Every row comes from one small tree of marks. The marks that hang from a mark follow it in brackets, in alphabetical order. Every link used is in the known rows. Which tree was each row made from?
Each row is shifted at random along 4 fixed directions that mean nothing.
Known rows
V(F(B U(L))): [ 19.8  16.8   8.0  47.0 -36.3  14.2  11.7 -25.4 -16.6   5.0  -2.1  26.3
  -6.9  23.5 -29.6  17.4  -9.9 -15.1  27.2   3.6  48.3   1.9 -14.7  26.5
 -11.4 -22.6  27.1 -21.8   6.7 -31.6  25.9  -2.6  27.1  70.6   3.4 -32.7
  30.5  18.6   2.8  48.0   1.6]
W(B(A(F) M)): [  6.3  -1.1  -1.0  -1.5 -13.9   1.8  23.1   2.0 -22.6 -17.1  44.0  16.1
  30.4  23.8  10.3   3.4   8.5  -3.2   2.1   1.4   6.6  -4.2  22.4  28.6
  -7.1  -7.3  16.0  -4.5 -12.6 -11.4  31.3  -9.8  42.8   4.4   5.0 -31.1
   9.9  -8.7 -26.6  27.2   2.8]
B(A(F(M(V) U) H) L W): [-10.8  -1.6  25.2   0.7 -37.5 -40.3  -7.9  -8.9  10.6 -43.9   7.0 -15.7
 -23.2   6.5  -4.6 -24.9 -17.8 -36.8  -2.4  23.3   1.8   3.5  -6.6   9.7
 -18.6 -21.7   7.0   8.9 -10.2  47.9  27.6 -17.3  -3.6  -5.6   5.4   2.3
  27.9  36.0 -15.8 -10.0   8.3]
V(E(B(W)) U(L(H))): [  4.9  -0.8  11.3  38.0 -18.2 -22.9 -28.0 -16.2   3.4 -24.3 -19.0 -32.2
  -1.7  21.0  -3.9 -14.4 -48.0 -27.0  24.8  11.1  11.0  -7.3  15.0  -9.7
 -10.9 -30.5 -12.1 -28.6   0.7  34.1  18.4 -14.9  -4.3  -4.9   6.5  30.3
  31.6  42.6 -31.7   2.5  35.7]
L(B(M(A V(E F U)) W)): [  8.1  -8.3   2.8   6.3  -2.9  -3.6  -9.2   3.9 -13.4  -9.0  31.4   2.4
  31.9 -11.8  34.5   5.2  -9.0 -20.9   8.6  10.7 -19.8  -5.1  27.0   9.7
   4.7  -2.6 -13.3 -11.2 -12.9  25.9  24.2 -13.7  30.7 -13.6  12.5 -12.9
  -3.6  24.1 -36.8  -2.2  14.5]
W(B(L(U))): [ -0.1  -0.4  -0.1   6.6   2.1   3.8  21.2 -10.9 -27.8 -19.5  31.4  19.2
  38.5  13.1  10.0   8.0   8.5 -10.1  16.1  -1.9   6.8  -6.3  20.4  32.1
  -2.2  -1.1  11.8  -3.5  -5.0  -7.6  28.3  -2.4  44.6   1.1   6.1 -35.7
   8.2   5.3 -18.0  27.4  -0.6]
U(L(B(W) H)): [ -4.0  -6.6  38.3  22.4 -36.1  -3.6  20.8 -32.4  -0.7  -5.7 -10.3  39.3
 -17.4   2.4   5.0   5.1  10.0 -27.1  17.5  30.0  22.7  30.6  -2.6  33.8
 -20.9 -17.5   2.8  12.9   1.0  -7.7  14.3 -16.9  27.3  63.1   5.9 -46.2
   9.0  26.1  -7.2  21.6 -16.2]
B(L M(E) W): [ 17.3  18.9 -18.2  29.0 -15.4  11.9  24.6   9.5 -44.3  -3.3  51.7  25.1
  59.8  25.4  16.0  16.7 -15.3  20.4  -3.5 -14.9 -10.8 -25.7  24.8  36.9
   4.1   1.9  30.0 -27.9 -15.9 -33.5  25.5 -17.6  46.2 -15.7  10.4 -29.0
   5.5 -14.6 -45.0  35.8  10.7]
W(A(F(L M U) H(B))): [ -6.6   3.4  17.5 -30.3 -28.6  -0.8  36.0   2.6 -29.1   1.2  36.5  -6.9
 -22.1  33.8  18.1 -15.4  12.4  -0.1 -23.4  33.0 -18.4  10.0  36.9  20.8
  -3.7 -24.0 -50.4  -9.9 -50.5  -8.9  10.9 -48.7  -0.2   9.7  13.1   0.4
  -3.8  -2.0 -37.5  15.3  -2.9]
E(B(A(F) L(U(W)) M(V))): [-30.2 -22.6  66.4  -2.9 -72.1 -44.8  -8.9 -14.6  32.5 -23.9 -27.1   0.5
 -56.7 -23.2  36.0 -18.8 -10.8 -53.3  10.1  70.0  -8.1  50.4  -6.5  11.3
 -18.1 -35.3 -39.1  20.6 -14.3  73.8   3.7 -30.8 -13.6  52.0   3.2  -6.7
   3.7  58.4 -18.6 -44.0  -7.7]
H(B(A(F W) L(U) M(E))): [  7.3  -6.2  24.0   1.5 -30.1 -25.7 -15.1  -3.9  15.6 -30.4  12.2  -0.7
  -6.1  -3.2  10.3 -16.0 -16.5 -31.5  10.9  23.4  -7.4   0.6   7.8  10.6
  -7.3 -10.0   2.2   2.3  -2.0  50.2  31.2 -20.4   7.6 -16.5  -1.5 -12.1
  16.5  38.6 -31.9  -7.3   9.3]
H(A B(M)): [ 28.0 -16.1  24.2  -4.4 -10.4  13.0  11.2 -10.6   9.9  -7.0  12.1  32.3
  13.1  -9.3  19.2   5.0  13.9 -24.3  16.7  23.6  -0.2   3.0  19.3   9.4
   3.0  -2.8   3.2  -1.7  -2.5  20.2  44.0 -19.2  25.7  15.7   0.2 -51.4
   0.6  16.3 -33.3  15.1  -3.9]
A(H W(B)): [ -0.2  -6.6   9.5 -23.5 -18.3   0.7  19.8 -10.7  -9.5 -27.4  15.1  -0.3
  -2.7  23.4   8.1 -13.4  11.6 -28.2  -0.9  14.0   7.1   6.7  25.3  11.1
 -16.3 -15.0  -7.3  -3.7 -17.2   8.4  29.6 -26.4  14.1 -10.5   2.7 -17.7
   9.2   8.2 -23.6  11.6   0.9]
V(E F(L(H))): [ -7.8  -9.2   4.7   2.9   4.6  -1.9 -14.8  -8.9 -12.7 -29.5   6.6 -30.7
  13.9  -8.1  27.0  -7.4 -10.8 -36.3  17.4  25.1  -3.0  -8.5  31.6  15.5
   3.0 -14.3 -44.2  -4.5 -12.3  41.5  14.6 -13.7  16.5  -0.3   4.3  -3.5
   8.1  33.1 -25.6   1.2  17.4]
M(A(W) E(B L)): [ -0.1  -3.3 -14.6  -8.6 -12.3  -0.5 -22.5  -3.3 -10.2 -17.6  28.0 -15.1
  13.9  -9.2  21.9 -10.7 -17.4 -30.5  10.4   6.6  12.7 -10.5  27.9   3.2
   6.7  -8.9 -22.0 -27.2  -8.3  25.8  17.2 -18.0   7.3 -40.5  13.5   6.7
  13.2  26.2 -36.4  15.3  26.1]
B(A M(E V)): [  0.8  -0.6  14.6  -6.4 -41.7  22.5  23.1   9.4 -19.1  11.6  27.2  22.8
  13.5  -1.0  46.4  10.5   3.4  -7.9  -4.9  35.6 -23.5  19.1  33.5  24.7
   0.3 -14.4 -19.7 -23.1 -27.1  -1.5  22.7 -33.4  29.0  23.9  11.9 -29.6
 -24.6   0.3 -43.8  -3.8  -1.1]
V(F(B(L(H)) U)): [ 19.6  27.6 -25.1  28.8   5.3   6.1   9.3  -0.9 -49.6  -2.7  39.4  -6.0
  36.0  36.7 -13.0   2.4 -18.0   8.0   1.2 -14.8   6.8 -30.8  26.7  22.2
   4.7  -5.4   5.7 -35.9 -19.3 -26.0  23.3 -16.2  26.3  -7.2  18.5  -0.5
  23.1   1.1 -28.5  44.2  25.2]
M(A(H(B)) E): [  9.0   4.1   9.7  -7.8 -44.0  -7.3  -5.6  -3.3   4.7  -6.1  -0.7 -10.1
 -35.7  21.9   6.7 -24.5 -22.0 -36.4   5.8  31.4  13.8  21.1  25.6  -4.7
 -14.5 -28.2 -26.9 -25.4 -16.5  31.0  21.5 -48.5 -13.0   0.7  11.0   9.6
  17.0  32.7 -38.5   6.6  20.1]
F(B L M(A(W) E) U): [ 15.0  21.8  -8.3  12.2 -13.2  -0.7  -4.6   9.8 -50.3  22.8  43.5  -1.8
  21.7  -0.6  14.5   9.7   0.7  -1.2  -2.4 -12.8 -12.3 -22.9  17.3  16.5
  17.5   0.0 -19.1 -39.5 -25.9 -18.9  17.0  -5.5   9.1   0.7  19.5   9.4
   3.2  30.7 -21.4  32.2   7.9]
W(A B(L(H))): [-25.7 -13.1  19.5  -8.8 -17.3 -34.1  14.2  -7.8  -3.3 -36.5  13.3  -2.2
  -9.3  23.6   8.1 -19.9   4.1 -28.3   1.4  22.7  12.0  21.7  16.5  19.2
 -20.1 -17.9 -16.1  14.9 -15.2  20.1  13.0 -15.6  17.9   7.6   8.5  -6.6
  22.4  18.5 -17.9   8.1   0.4]
L(B(M(V)) H(A) U(W)): [ 17.8  15.6  22.3  22.7   3.0 -48.0 -32.7  -8.6   8.0 -21.4 -12.2 -33.1
  -4.6   5.5   4.4 -33.0 -47.1 -28.6  10.1  18.2 -32.0  12.1  30.5 -20.2
 -18.8 -12.1  -8.7 -21.4 -11.4  65.3  36.9 -43.2 -10.0 -41.0  26.0  37.6
  15.9  57.2 -43.2 -29.4  31.9]
F(M(A V) U(L W)): [ -8.8 -13.0  46.5 -24.7 -11.7 -34.7 -27.9 -17.5   4.6 -20.0 -21.2 -51.1
 -31.9 -48.3  43.3 -14.1  -9.7 -63.4  21.5  35.0 -25.1  21.5   6.6  -7.4
   4.1 -28.3 -50.3  -3.9 -30.4  89.2  26.7 -21.7 -26.2   1.2  21.9  17.5
 -14.4  78.4 -11.7 -35.6  -4.0]
W(A(F H(B(M(E V))))): [ 14.2   8.7   1.1   1.4 -24.0  -9.8  -7.2  -7.7  10.8 -34.5   2.5 -10.5
 -13.9  33.7 -28.0 -19.4 -23.1 -31.3  15.2   4.3  38.3   1.4   6.3   3.8
 -27.6 -25.9  24.0 -13.6   3.2  20.6  44.4 -19.2  11.3  -9.3   2.2  -2.5
  35.6  21.7 -19.3  18.6  17.9]
U(L W(A(F))): [  0.8 -14.1  -1.6 -39.8  41.7  -7.2  -2.5 -24.6 -20.3 -54.2  30.1 -48.4
  28.9 -13.0  25.1 -16.3   2.8 -33.3  13.0  -7.4  -4.9 -20.7  29.8  15.6
   4.2  -8.9 -13.9   7.9 -24.3  41.0  32.5 -11.6  15.3 -61.3  14.0 -11.4
  -2.2  20.6 -22.1  15.9   4.0]
W(A B(M(E(L(H U)) V))): [ 10.9  19.8 -24.3  21.4  -6.2   5.2  10.6   7.7 -31.5  -6.6  38.9  14.9
  42.2  42.1 -12.4   6.3 -17.8  10.7   8.2 -22.6  22.4 -10.7  22.2  22.4
 -15.0  -7.7  33.7 -35.1  -2.4 -36.5  34.3  -4.4  49.3 -17.9  15.9  -5.6
  22.0  -8.6 -29.7  39.5  20.4]
V(E(B(M(A) W))): [-14.2 -21.6  30.7  -0.1 -35.4 -16.1  -5.6  -1.0   4.8 -13.3   1.0  -8.6
  -2.6 -13.6  50.2  -6.9  -9.1 -34.6  10.1  45.7 -18.2  18.6  29.8   5.7
   0.4 -20.6 -51.8  -4.6 -19.3  50.9   5.0 -30.0   5.9  18.7   5.0  -2.3
  -3.4  32.8 -40.3 -21.5   6.5]
B(A(H W) L(U) M(V)): [  6.9  14.5  18.5  16.0 -46.6 -25.7   3.7   1.6   2.5 -22.6   1.0   0.7
 -17.4  36.1  -7.4 -17.7 -33.3 -12.5  -9.2  17.1  -8.6  10.0   8.0   6.1
 -27.5 -22.1  21.5 -18.0 -14.3  13.6  32.6 -32.8  -1.1 -10.4  10.5   6.6
  19.4  21.7 -32.8  -6.8  16.6]
F(M(A B E V) U): [ 19.2  26.4  -5.0   3.0 -40.7  19.6   8.4  12.5 -44.9  45.8  30.3   1.7
   0.8  12.6  22.1  10.5 -13.6   0.3  -1.4  12.0 -16.1   5.9  29.2   8.2
  10.0 -20.0 -30.7 -61.0 -39.1 -21.5  20.1 -38.7   5.2  17.0  28.0  12.4
 -14.3  17.8 -38.1  15.3  13.7]
A(F(L(B))): [ -0.4   6.6  25.5  11.9 -43.9 -12.1   4.3 -25.8   2.0 -22.1  -6.3  -0.9
 -35.8  13.8 -12.5  -9.9  -7.0 -37.2  18.4  29.5  28.6  17.6  -5.2  25.1
 -19.6 -27.9  -1.3   6.5  -5.2  18.3  21.5 -25.1   5.3  47.3  -3.3 -22.6
  26.8  35.1  -4.1  15.4  -4.6]
B(A(F H W) L(U) M): [ 23.8  21.9   1.6  28.6 -37.4  -7.6  19.3  -2.3  -9.3 -22.7  29.7  19.4
   6.8  54.2 -30.0  -8.5 -25.2  10.2  -9.3  -4.6  10.6 -10.9   5.0  18.9
 -25.7 -14.3  54.0 -16.9  -3.6 -27.3  41.2 -19.8  20.8  -8.0   0.6 -14.7
  30.7  -5.8 -27.7  29.3  17.4]
L(B(A) U): [ 12.3   5.1   0.5  23.4  24.8 -25.4 -24.3 -10.2  -3.1 -34.8  18.8 -14.8
  37.6  -0.7   1.7 -12.8 -26.1 -26.2  21.2  -0.7 -11.5 -14.8  30.3  -3.2
  -3.2   3.5   9.9 -12.5   6.2  46.0  41.9 -10.3  21.7 -43.9  15.6   6.5
  19.0  35.9 -29.0  -1.4  23.9]
F(B(W(A)) L(H) M): [-28.8  -2.9  44.2  -4.7 -50.9 -50.6   9.0   4.6 -20.5   1.5   2.5 -12.9
 -45.9   7.3  39.4 -21.8   7.4 -23.3 -25.0  50.2 -31.0  32.4  18.6  17.1
  -8.3 -23.4 -72.8   6.2 -49.2  26.5 -16.0 -44.3 -19.5  45.5  19.5  21.2
   5.1  42.9 -27.7 -14.2 -10.8]
U(L(B(A(F(M))) H) W): [  8.0   3.9   3.7 -11.4  18.2 -27.7  -7.4 -15.6 -26.0 -30.4  22.6 -36.6
  12.6  10.2  11.8 -23.5 -13.1 -16.0  -1.1  -4.0 -13.5 -13.5  29.4  15.9
  -7.4  -9.1 -12.6  -3.0 -26.7  23.7  19.1 -28.7   5.8 -45.0  23.7  11.2
   9.9  27.2 -33.6  16.3  15.4]
U(L W(A(F(M(V)) H) B)): [-20.1 -29.3  16.2 -68.5  29.8 -22.2  -5.3 -16.2 -12.4 -56.2  24.1 -51.1
   8.7 -26.4  44.2 -22.8  18.5 -48.3   8.4   8.2 -13.5  -2.7  26.5  18.1
  -1.1 -13.7 -40.0  25.1 -32.0  63.8  23.5  -8.9  10.4 -55.4  14.3  -6.8
 -12.4  35.4 -17.0  -6.3  -5.6]
W(A(F) B(L M)): [-19.5 -11.0  15.1 -16.8 -18.5 -37.8   8.8   1.3  -3.3 -45.7  27.6 -15.0
  -3.4  22.5   9.1 -19.1  -1.7 -25.0   1.3  15.1   8.2   9.7  12.7  23.1
 -17.2 -19.8  -6.3  18.3 -19.0  30.1  20.4 -12.0  18.9  -7.1   2.9  -6.3
  22.5  16.9 -18.7   6.4   1.4]
W(A(F H(B(M(E V(U)))))): [-14.9 -12.0  32.3 -32.8 -39.7 -21.5   1.1  -3.5  15.0 -29.1  -2.1 -28.9
 -47.0  14.6  19.3 -32.0 -10.1 -43.0  -1.9  50.8  -5.4  29.8  24.9  -1.4
 -18.0 -37.5 -47.6   0.6 -30.2  56.5  21.0 -45.5 -15.2   1.0   4.6  11.6
   5.8  32.6 -32.7 -21.7   7.1]
U(L(B(A(W) M(E)) H)): [ -9.7 -12.5  21.5  -8.1   8.9 -38.1 -21.4 -10.2   2.7 -43.9   4.9 -24.6
   7.9 -14.6  25.9 -22.2 -10.1 -42.1  11.1  16.7 -10.6   2.5  25.1  11.7
  -9.6  -7.8 -19.1  13.1  -9.4  60.9  24.2 -14.2   8.0 -33.2  15.1   0.9
   7.5  47.4 -26.4  -8.2   9.2]

Write each row's tree
[ 15.2   6.5   3.0  -2.8   0.4 -13.0   2.0  -9.9 -10.2 -30.4   5.6 -12.2
   6.9  28.0  -5.2 -20.5 -16.5 -20.8   7.3   2.4   3.5 -12.9  26.8   6.0
 -12.2 -12.1   2.9 -13.5 -11.7  25.6  34.5 -30.9   4.6 -33.7  11.3  -1.3
  21.2  22.7 -35.1  15.6  17.7]	A(H(B(L(U(W)))))
[-14.9 -13.5  26.8 -40.0  -7.3  15.7  27.4 -17.5 -14.7 -25.4  23.6  -0.6
  -3.7 -13.0  37.3  -8.9  29.6 -32.7   1.7  41.3 -14.5  11.6  33.0  28.2
  -0.6 -14.9 -44.0  16.8 -27.3  28.2  25.6 -25.7  16.3   9.1   0.4 -38.9
 -20.4  15.4 -17.8  -2.8 -13.8]	A(F(L(U)) H)
[ 45.2  37.3 -12.6  70.1   1.2  -6.7  -3.5 -16.7 -13.0   0.2  16.6  25.5
  30.8  47.1 -47.0  -6.1 -41.1  10.0  12.8 -18.4  13.7 -12.5  18.0  -2.7
 -21.7   1.7  56.8 -41.1  16.5 -28.5  47.3 -24.1  31.9 -14.1  18.3   1.4
  42.5   9.6 -33.6  36.5  34.5]	L(B(W) H(A) U)
[  9.3  11.8  10.0  -2.1   4.1 -11.3   8.3  -0.4 -38.4  -1.0  25.4 -35.5
  19.2   6.1  27.8  -3.6 -10.6  -4.2  -2.3   8.0 -36.7  -9.7  37.7   1.7
  12.4 -15.2 -33.2 -33.8 -43.3  16.7  26.0 -34.2  -1.5 -15.0  24.4  22.0
  -7.9  18.9 -37.8   2.7   7.8]	F(M U(W(A)))
[ 19.3  10.8   4.4  -7.3 -34.2  13.5  16.8 -21.6  -1.4 -29.4   9.9  -1.4
 -19.1  36.7 -26.0 -14.6  -3.7 -26.8   5.1  10.2  31.6   1.3   8.5  11.8
 -25.9 -24.9  23.0 -10.8  -5.9  -4.3  43.2 -29.6   9.7   3.5  -6.9 -23.6
  24.6   5.4 -14.1  24.9   6.7]	A(F H W)
[-13.7   8.8  25.9  27.8 -61.3 -24.2  10.7 -15.7  -5.0  -3.8 -11.6   8.9
 -41.2  34.1  -4.3 -12.0 -22.6 -14.5   1.0  40.5  18.2  24.8   7.7  22.1
 -20.2 -31.4 -19.5 -12.4 -16.9  -1.9  -2.9 -44.1  -4.7  47.8  12.3   2.5
  30.5  22.3 -27.8  16.6   5.5]	E(L(B(A)))
[ 35.3  28.8 -14.6  19.4  -3.0  -1.3  15.2 -20.4 -38.3  -5.9  17.4 -10.8
   8.9  57.7 -27.0 -13.4 -28.1  13.0  -1.9 -22.7  15.2 -19.6  21.6  18.3
 -16.4 -15.9  27.0 -35.6 -21.3 -37.8  24.5 -41.2  10.5 -24.7  23.5   3.8
  28.6  -1.4 -39.6  55.4  22.8]	U(L(H(B(A))) W)
[ -1.7 -16.1  23.4  -5.9  -0.9 -15.5 -17.3 -29.3   1.0 -39.0 -14.7 -55.6
 -20.9  -7.5  21.5 -16.1 -24.3 -49.1  22.6  29.4  -3.3   3.4  14.6  -5.5
   1.5 -35.9 -39.4  -4.5 -22.6  61.9  21.1 -23.3 -14.7  -2.9   7.1  11.4
   8.4  47.4 -19.3  -8.6  16.3]	V(F U(L W))
[ 13.7   3.2 -28.7   0.1  42.8  -8.7 -27.1  10.0 -33.4 -34.8  36.7 -35.0
  72.6  -4.8  21.4  -2.4 -18.5 -16.7  14.4 -31.2 -11.0 -46.7  37.0   4.3
  11.7   6.3   5.0 -27.6  -9.4  32.5  38.9   9.1  29.5 -72.6  18.2   9.7
   8.4  25.1 -35.1  13.1  30.1]	F(B(M(V(E(L) U(W(A))))))
[ 10.9  34.9 -23.7  -5.2 -46.0  17.1  -1.6   8.2 -46.2  28.9  21.2 -26.6
 -16.7  35.7   8.1  -6.9 -38.0  -6.8  -1.2  13.3  -1.7   3.0  32.3  15.0
  -0.7 -31.8 -39.0 -63.8 -44.2 -12.5   6.7 -57.4  -2.7  -8.1  29.2  28.0
   1.0  17.0 -45.3  16.8  29.1]	M(B E V(F(U(L))))
[  1.2   9.7  22.7  27.0 -53.1 -30.8  -6.1  -5.4  14.5 -27.2  -4.8  -7.0
 -24.8  22.5  -7.4 -15.9 -35.9 -27.0   9.2  22.2  14.1  18.6  -2.2   3.3
 -26.9 -31.2  14.8 -10.7  -3.4  30.3  29.4 -28.5   2.3  13.6   2.2   7.2
  30.7  30.7 -23.6  -3.7   9.9]	B(M(E) W(A(F(L(U)) H)))
[ 20.9  -1.7  10.3  -2.3  13.1   6.3   9.2 -28.7 -20.8 -13.4  19.3   7.8
  20.6  -2.9   6.5   0.5   9.3 -14.4  13.8  -4.6   7.1  -6.9  14.4  26.3
  -6.2  -3.8  10.1   0.8  -8.1  -8.1  29.7 -11.4  29.5  -2.9  12.9 -34.4
   2.1  18.3 -18.4  34.7  -0.6]	U(L(B H(A(F(M)))) W)
[ -4.5 -13.0  10.8   6.9  -7.2 -22.8 -23.9   7.6  -4.5 -24.0   7.0 -47.6
  16.2   7.9  38.7 -17.7 -36.9 -22.8   7.2  27.4 -32.9 -10.2  47.2 -16.0
   7.9 -23.9 -52.3 -28.8 -24.4  59.2  15.3 -26.8  -8.3 -30.1   9.7  39.4
   5.2  33.0 -54.5 -23.2  37.1]	V(E(B(A M)) U)
[ -6.1  -6.4  -6.6 -43.9 -29.3  -9.4  -2.8   7.8 -15.6 -11.0  34.6 -19.9
 -17.3  11.7  33.2 -29.5  -6.5 -33.2 -14.2  22.6  -9.7   8.7  39.4   0.1
  -1.6 -16.3 -50.8 -17.4 -37.2  27.4   7.8 -43.7 -12.1 -45.5  16.9  14.4
  -0.4  25.5 -44.2   3.0  21.2]	M(A(H W) B(L) E)
[ -5.0  16.0  -7.5   0.0 -31.2 -30.6 -19.0   1.8 -14.7 -15.2  17.8 -39.0
 -16.4  23.0   3.8 -30.4 -37.5 -27.4   0.1  13.7   0.6   3.0  24.6  -2.7
  -8.3 -24.6 -29.5 -29.8 -26.2  34.0  11.7 -42.3 -11.7 -32.8  20.0  39.8
  25.2  34.3 -38.3   1.6  27.8]	M(B(W(A(F(L(H) U)))) E)
[ 10.4  20.0   8.4  42.7 -36.7 -29.0  -9.5   3.9 -13.4  -2.5  15.6   0.4
   8.5  16.5  -5.2  -4.6 -30.1  -9.8   4.8   1.8  -1.9  -5.1   4.3   2.6
  -5.4 -12.6  15.4 -32.6  -7.8  12.5  25.4 -15.0   7.2   8.9  15.0  15.2
  26.8  29.7 -27.5   8.9  16.2]	F(B(A M(E) W) U)
[ -2.4   3.7  27.9  19.5 -39.7 -18.0  17.5 -20.0  -3.5 -16.8   2.2   6.7
 -19.0  23.2   2.9 -12.7 -17.0 -14.6   0.0  31.8  -5.6  18.8   9.7  14.7
 -14.8 -21.2  -1.1  -6.6 -15.8   8.0  16.2 -35.1   2.3  23.2   8.5  -9.8
  15.4  18.3 -26.7   4.6   3.8]	B(A L(U(W)))
[ -4.5 -15.6   3.3 -23.7  15.5  14.7  19.9 -11.7 -12.0 -35.8  40.6  14.2
  33.3  -3.3  14.5  -1.5  27.3 -24.7   8.3   7.1  11.2  -6.2  25.2  23.2
  -3.4  -1.3  -0.2  12.3  -4.1   6.9  38.4   5.8  42.4 -10.1   0.3 -43.6
  -1.5   2.3 -11.7  20.5  -4.1]	W(A(F(B(L(U))) H))
[ -4.4  -8.7  20.1 -26.6 -19.2 -12.1  10.5 -20.2 -16.1 -23.4  12.3 -18.4
 -14.0   6.4  18.8 -12.9   4.3 -25.9   6.3  13.2   4.8   9.0  11.2  26.0
 -11.4 -23.6 -16.9   4.4 -25.3  15.2  13.7 -24.2   7.8  -0.3  10.4 -12.0
   3.3  23.4 -19.4  16.5  -4.9]	U(L W(B(A(F(M(E)) H))))
[ 29.1  11.7 -10.4  -7.3 -20.4  43.5  43.7 -10.2 -31.1   1.7  47.4  39.2
  21.2  39.2 -10.9   6.8  17.6   8.9  -3.2  -0.5  19.8 -14.9  23.5  34.9
  -8.2  -7.6  22.5 -16.3 -12.6 -48.5  36.7 -27.7  43.7   9.3  -0.4 -53.4
   6.7 -27.1 -31.0  51.8   1.5]	A(F H(B(W)))
[ 16.6  18.9  -1.6  51.8 -25.4 -42.2 -23.2  -5.2   1.3 -35.1 -13.2  -9.6
   8.4  38.1 -32.1 -11.4 -51.2 -19.6  23.5 -13.3  39.5 -15.3  -3.7   6.0
 -21.8 -20.6  44.1 -21.7  11.9  22.1  31.2 -10.2   5.9  -3.2  10.0  13.9
  57.4  35.6 -22.9  24.4  29.4]	E(B(L M))
[-13.5 -11.4  11.7 -25.7   1.5   5.7 -13.9  -6.0 -13.5 -13.3   6.2 -27.2
  16.1 -30.3  54.6  -8.8  -7.3 -35.4  11.6  34.9 -32.1   3.9  44.8   7.7
   9.0 -11.7 -60.2 -19.4 -26.4  54.4  15.7 -29.9   9.6 -28.0  18.7   2.2
 -22.1  35.1 -42.9 -26.7  14.4]	M(V(E(B L(H(A) U(W)))))
[-14.3 -28.0  12.1 -11.7  -2.8   0.9  -9.6   4.0 -10.6 -21.6  25.5 -17.6
  32.2 -29.4  63.7   2.9   0.4 -31.0  11.5  36.0 -25.7  -5.5  40.5  16.3
  16.7  -9.5 -61.2  -0.1 -21.2  52.3   6.2 -15.0  27.0  -3.1   4.4 -12.9
 -13.2  22.0 -41.0 -16.2  11.2]	V(E(B(M W)) F)
